A =
[[125 120 133 135 104 122 117 141]
 [122 123 130 140 136 130 122 140]
 [120 115 127 138 138 126 120 136]
 [119 120 129 138 133 129 121 140]
 [120 122 130 138 133 130 122 139]]
Indices start at 0.
(0, 0)	125
(0, 5)	122
(0, 4)	104
(1, 5)	130
(3, 5)	129
(4, 3)	138
(4, 4)	133
(4, 5)	130
(2, 4)	138
(3, 3)	138
(2, 3)	138
(4, 6)	122

grid =
128	109	134	122	131	122	133	130	131	128	133	138	133	118
128	132	134	129	132	137	131	113	131	128	133	124	146	125
128	108	134	124	131	120	131	137	131	128	133	135	136	121
128	132	134	129	131	142	134	110	131	122	133	130	147	123
128	140	112	129	132	125	126	132	131	128	127	117	121	141
128	112	128	129	112	129	115	128	131	131	122	134	121	127
123	132	125	129	122	125	129	134	129	134	119	130	117	144
128	107	134	126	131	121	131	134	131	128	133	135	135	119
129	141	140	129	132	125	131	128	116	128	133	123	116	127
137	143	134	136	131	125	131	128	123	128	134	121	110	127
140	141	121	138	131	125	131	128	131	128	133	117	115	128
128	118	127	129	107	126	119	128	131	131	123	137	119	127
128	143	145	129	136	125	131	128	115	128	133	124	121	127
128	103	134	129	131	125	130	134	137	128	129	131	138	124
Rows and columns are counted from 0.
(0, 0) -> 128
(13, 0) -> 128
(11, 5) -> 126
(13, 8) -> 137
(7, 3) -> 126
(4, 3) -> 129
(2, 1) -> 108
(2, 10) -> 133
(5, 0) -> 128
(9, 4) -> 131
(4, 10) -> 127
(6, 9) -> 134
(1, 3) -> 129
(0, 3) -> 122
(9, 11) -> 121
(1, 10) -> 133
(6, 10) -> 119
(8, 13) -> 127
(9, 1) -> 143
(0, 4) -> 131
(10, 12) -> 115
(13, 2) -> 134
(8, 7) -> 128
(8, 6) -> 131
(4, 7) -> 132
(3, 12) -> 147
(8, 5) -> 125
(3, 1) -> 132
(12, 2) -> 145
(10, 13) -> 128
(4, 1) -> 140
(2, 0) -> 128
(6, 2) -> 125
(11, 3) -> 129
(0, 7) -> 130
(12, 8) -> 115
(3, 8) -> 131
(5, 10) -> 122

arr =
[[126 132 131 142 113 142 131 131]
 [135 131 109 120 131 141 128 127]
 [146 118 131 138 132 117 151 128]
 [130 121 142 133 133 109 119 113]
 [117 138 121 123 121 146 134 121]
 [126 127 142 145 116 129 114 142]
 [141 122 135 147 121 126 142 125]
 [137 131 110 126 127 144 137 106]
 [120 135 115 112 131 139 125 123]
 [118 125 140 121 136 111 119 113]
 [123 127 126 111 142 116 133 126]
 [117 136 117 113 130 139 119 141]
 [133 129 130 145 114 140 144 128]
 [131 124 142 146 119 124 123 121]
 [119 130 123 109 140 122 121 114]]
Indices start at 0.
row 0 col 0 => 126
row 13 col 7 => 121
row 9 col 6 => 119
row 1 col 3 => 120
row 14 col 4 => 140
row 2 col 0 => 146
row 9 col 2 => 140
row 6 col 3 => 147
row 12 col 2 => 130
row 1 col 5 => 141
row 4 col 3 => 123
row 14 col 2 => 123
row 0 col 2 => 131
row 11 col 5 => 139
row 14 col 1 => 130
row 3 col 0 => 130
row 3 col 2 => 142
row 11 col 4 => 130
row 12 col 7 => 128
row 12 col 5 => 140
row 9 col 0 => 118
row 5 col 0 => 126
row 6 col 5 => 126
row 5 col 2 => 142
row 10 col 1 => 127
row 12 col 6 => 144
row 10 col 5 => 116
row 14 col 5 => 122
row 0 col 1 => 132
row 4 col 5 => 146
row 0 col 4 => 113
row 9 col 7 => 113
row 2 col 5 => 117
row 4 col 4 => 121
row 12 col 3 => 145
row 6 col 0 => 141

x =
[[120 131 126 134 130 111 116 150 127 119 135 121 148]
 [113 134 134 129 112 110 140 148 108 128 143 110 101]
 [124 122 116 140 139 117 110 140 144 141 125 128 150]
 [120 133 135 125 114 121 142 136 112 128 138 116 101]
 [117 132 133 128 114 115 140 141 112 131 140 113 101]
 [120 131 126 134 130 112 115 151 127 120 134 122 148]
 [125 127 122 134 136 119 112 140 136 124 128 129 155]
 [117 125 117 142 136 107 107 153 139 134 131 122 155]
 [127 119 115 139 138 124 115 130 146 149 121 131 139]
 [120 128 127 132 122 117 131 139 124 138 134 119 114]
 [120 129 129 130 118 119 137 136 119 136 135 118 105]
 [123 129 127 130 127 121 126 137 126 128 132 123 128]
 [120 131 127 133 129 112 119 148 125 119 135 121 144]
 [124 129 127 130 127 123 127 135 127 128 131 124 128]
 [121 120 117 140 133 117 119 136 140 151 125 125 130]
 [124 127 127 130 123 123 133 130 125 138 130 123 112]]
Indices start at 0.
(0, 0) => 120
(3, 4) => 114
(10, 10) => 135
(15, 12) => 112
(3, 12) => 101
(12, 10) => 135
(15, 2) => 127
(4, 5) => 115
(10, 1) => 129
(8, 0) => 127
(13, 11) => 124
(5, 12) => 148
(14, 7) => 136
(14, 5) => 117
(10, 4) => 118
(8, 8) => 146
(5, 9) => 120
(3, 5) => 121
(10, 3) => 130
(0, 8) => 127
(0, 6) => 116
(10, 6) => 137
(13, 8) => 127
(8, 12) => 139
(7, 10) => 131
(5, 8) => 127
(12, 7) => 148
(13, 1) => 129
(0, 12) => 148
(0, 3) => 134
(4, 2) => 133
(13, 12) => 128
(8, 1) => 119
(2, 0) => 124
(12, 8) => 125
(10, 11) => 118
(11, 9) => 128
